Below is a small trained network, with its code and all its weights. Each question gives an input and a class and asks what happens when units are switched off, that is, made to give their printed mean instead of their output.

import numpy as np


def w(rows, s, z=0):
    codes = np.array(rows[::2]) - 128.0
    scale = np.full(codes.shape[1], s)
    scale[-1] = z or s
    return codes * scale


def f(y):
    return np.maximum(y, 0)


def log_softmax(a):
    a = a - a.max(-1, keepdims=True)
    return a - np.log(np.exp(a).sum(-1, keepdims=True))


def net(x, mask):
    res = np.array(x, float).reshape(1, 8) / 4 @ E
    y = f(res @ A[0][:, :-1].T + A[0][:, -1])
    res = res + np.where(mask, y, B[0][:, -1]) @ B[0][:, :-1]
    return log_softmax(res[-1] @ U[:, :-1].T + U[:, -1])


A, B = {}, {}
E = w([
[135,123,89,125,12],'x0',
[129,127,127,125,128],'x1',
[128,126,129,126,127],'x2',
[128,129,127,128,128],'x3',
[128,127,127,132,128],'x4',
[101,103,236,180,103],'x5',
[246,128,167,135,124],'x6',
[122,254,165,70,115],'x7',
],0.005)
A[0] = w([
[116,120,171,138,112,79],'n0',
[95,114,204,162,106,70],'n1',
[148,144,79,114,154,64],'n2',
[136,124,110,134,42,73],'n3',
[58,134,105,132,129,72],'n4',
[125,126,151,116,203,49],'n5',
[128,128,133,124,125,106],'n6',
[205,129,140,132,126,56],'n7',
[115,130,125,130,129,109],'n8',
[129,135,131,131,132,208],'n9',
[151,150,55,118,149,64],'n10',
[146,143,71,111,146,72],'n11',
[68,126,115,129,129,60],'n12',
[133,128,120,130,84,90],'n13',
[108,121,182,147,112,73],'n14',
[127,133,143,137,200,47],'n15',
[185,127,142,129,129,48],'n16',
[55,131,107,121,129,71],'n17',
[122,120,114,118,65,44],'n18',
[66,130,109,127,127,76],'n19',
[101,113,193,143,104,61],'n20',
[124,134,142,137,191,57],'n21',
[109,119,178,145,110,71],'n22',
[146,4,97,163,144,3],'n23',
[149,147,62,114,149,63],'n24',
[125,133,147,131,204,46],'n25',
[138,125,111,136,42,64],'n26',
[183,134,141,140,130,56],'n27',
[124,130,147,127,201,50],'n28',
[198,127,146,128,123,53],'n29',
[68,123,117,124,130,60],'n30',
[64,131,109,128,128,77],'n31',
[136,122,108,128,47,64],'n32',
[70,130,116,133,132,54],'n33',
[131,122,113,125,60,69],'n34',
[216,124,149,121,120,51],'n35',
[129,136,130,132,132,212],'n36',
[127,134,129,127,128,105],'n37',
[129,135,130,131,132,213],'n38',
[119,240,174,88,113,7],'n39',
],0.011,0.0066)
B[0] = w([
[166,125,115,122,138,138],'n0',
[195,115,89,132,139,163],'n1',
[182,130,118,135,144,143],'n2',
[108,124,140,118,189,169],'n3',
[149,130,163,98,105,149],'n4',
[116,129,168,135,183,144],'n5',
[129,127,128,128,129,128],'n6',
[139,116,166,86,95,148],'n7',
[129,127,133,124,124,129],'n8',
[90,91,119,150,103,247],'n9',
[189,118,105,147,138,156],'n10',
[176,119,107,140,138,150],'n11',
[139,123,161,107,103,137],'n12',
[119,127,138,126,153,143],'n13',
[174,121,103,124,137,144],'n14',
[113,128,155,115,184,140],'n15',
[134,117,164,99,95,135],'n16',
[151,130,165,99,103,151],'n17',
[123,125,159,134,169,137],'n18',
[146,130,159,104,109,145],'n19',
[187,115,102,121,142,148],'n20',
[113,128,155,122,173,139],'n21',
[172,120,108,121,138,142],'n22',
[104,253,111,133,97,180],'n23',
[182,119,102,137,141,152],'n24',
[114,130,163,123,186,143],'n25',
[111,128,150,126,183,163],'n26',
[136,114,158,95,101,136],'n27',
[114,130,162,125,184,142],'n28',
[136,116,165,90,97,144],'n29',
[139,123,160,107,102,137],'n30',
[147,129,159,102,108,147],'n31',
[116,129,148,127,182,160],'n32',
[136,123,162,108,98,134],'n33',
[122,128,149,129,171,152],'n34',
[135,115,167,73,90,154],'n35',
[88,89,119,151,102,253],'n36',
[129,126,128,130,130,128],'n37',
[90,90,120,152,102,255],'n38',
[104,229,85,109,130,179],'n39',
],0.055,0.0044)
U = w([
[150,108,194,52,75,12],'0',
[105,126,170,139,230,6],'1',
[115,255,80,128,106,93],'2',
[237,94,64,143,147,25],'3',
[108,99,119,148,111,252],'4',
[106,99,120,145,111,241],'5',
[117,97,119,142,113,228],'6',
[115,109,123,153,108,182],'7',
],0.0071,0.004)

Each question gives the input, the list of numbers given to net, and the class t.
The units are the neurons (one row each of A and B). Each row of codes is followed by its name. A weight is (code - 128) times the scale printed after its matrix; where a second scale follows, it is the last column's (A, B and U).
mask holds one flag per neuron, in row order. A switched-off neuron (its flag False) gives its mean, the last column of its row in B, instead of its output. The means were averaged over made-up inputs and are rounded, as every weight is.
A unit's drop is (log p(t) with every unit on - log p(t) with that unit switched off) / (log p(t) with every unit on - log p(t) with every unit switched off).
The circuit of an input: a set's keep is (log p(t) with only the set's units on - log p(t) with every unit switched off) / (log p(t) with every unit on - log p(t) with every unit switched off). Starting from the 12 units with the biggest drops (on a tie, the unit counted first), units are removed one at a time, each time the one whose removal leaves the highest keep (on an exact tie, the one counted first), for as long as the keep stays at least 0.8.
circuit, biggest first: the units of the circuit, biggest drop first
k most important neurons: the k neurons with the biggest drops, biggest first
drop of u: that unit's drop, to one decimal
input [-3,2,-7,3,4,6,5,7], class 2: circuit, biggest first => (n39)
input [0,3,1,-1,-3,8,-5,7], class 3: circuit, biggest first => (n1; n20)
input [-7,6,-7,-2,7,-6,7,-7], class 0: circuit, biggest first => (n35; n7)
input [5,-5,-4,-1,-4,-8,-2,6], class 3: circuit, biggest first => (n10; n24)
input [5,7,-6,2,6,-8,7,3], class 3: 4 most important neurons => (n10; n24; n11; n2)
input [0,-7,1,8,-5,-5,8,-8], class 0: circuit, biggest first => (n35; n7)
input [-7,-5,5,7,-3,-2,6,2], class 1: circuit, biggest first => (n5; n25)
input [-7,-6,0,3,0,-8,-5,-7], class 3: 3 most important neurons => (n10; n24; n11)
input [7,8,-1,-4,0,8,-5,-4], class 3: circuit, biggest first => (n1; n20)
input [4,2,-5,-6,-4,7,-4,2], class 3: 2 most important neurons => (n1; n20)
input [8,1,6,0,-6,3,-8,6], class 0: 2 most important neurons => (n17; n4)
input [0,4,7,-7,4,0,7,2], class 0: 3 most important neurons => (n35; n7; n29)
input [6,3,-3,4,-7,8,-1,2], class 3: 2 most important neurons => (n1; n20)
input [7,-2,-4,6,0,7,7,4], class 0: circuit, biggest first => (n35)
input [8,-3,-3,-6,-5,-6,4,-1], class 1: drop of n10 => 0.0
input [-6,4,8,-3,-2,6,4,-8], class 2: drop of n23 => 1.3
input [-2,6,6,6,-3,7,1,-3], class 3: drop of n20 => 0.1
input [3,-2,1,8,1,8,-1,8], class 2: drop of n39 => 2.5
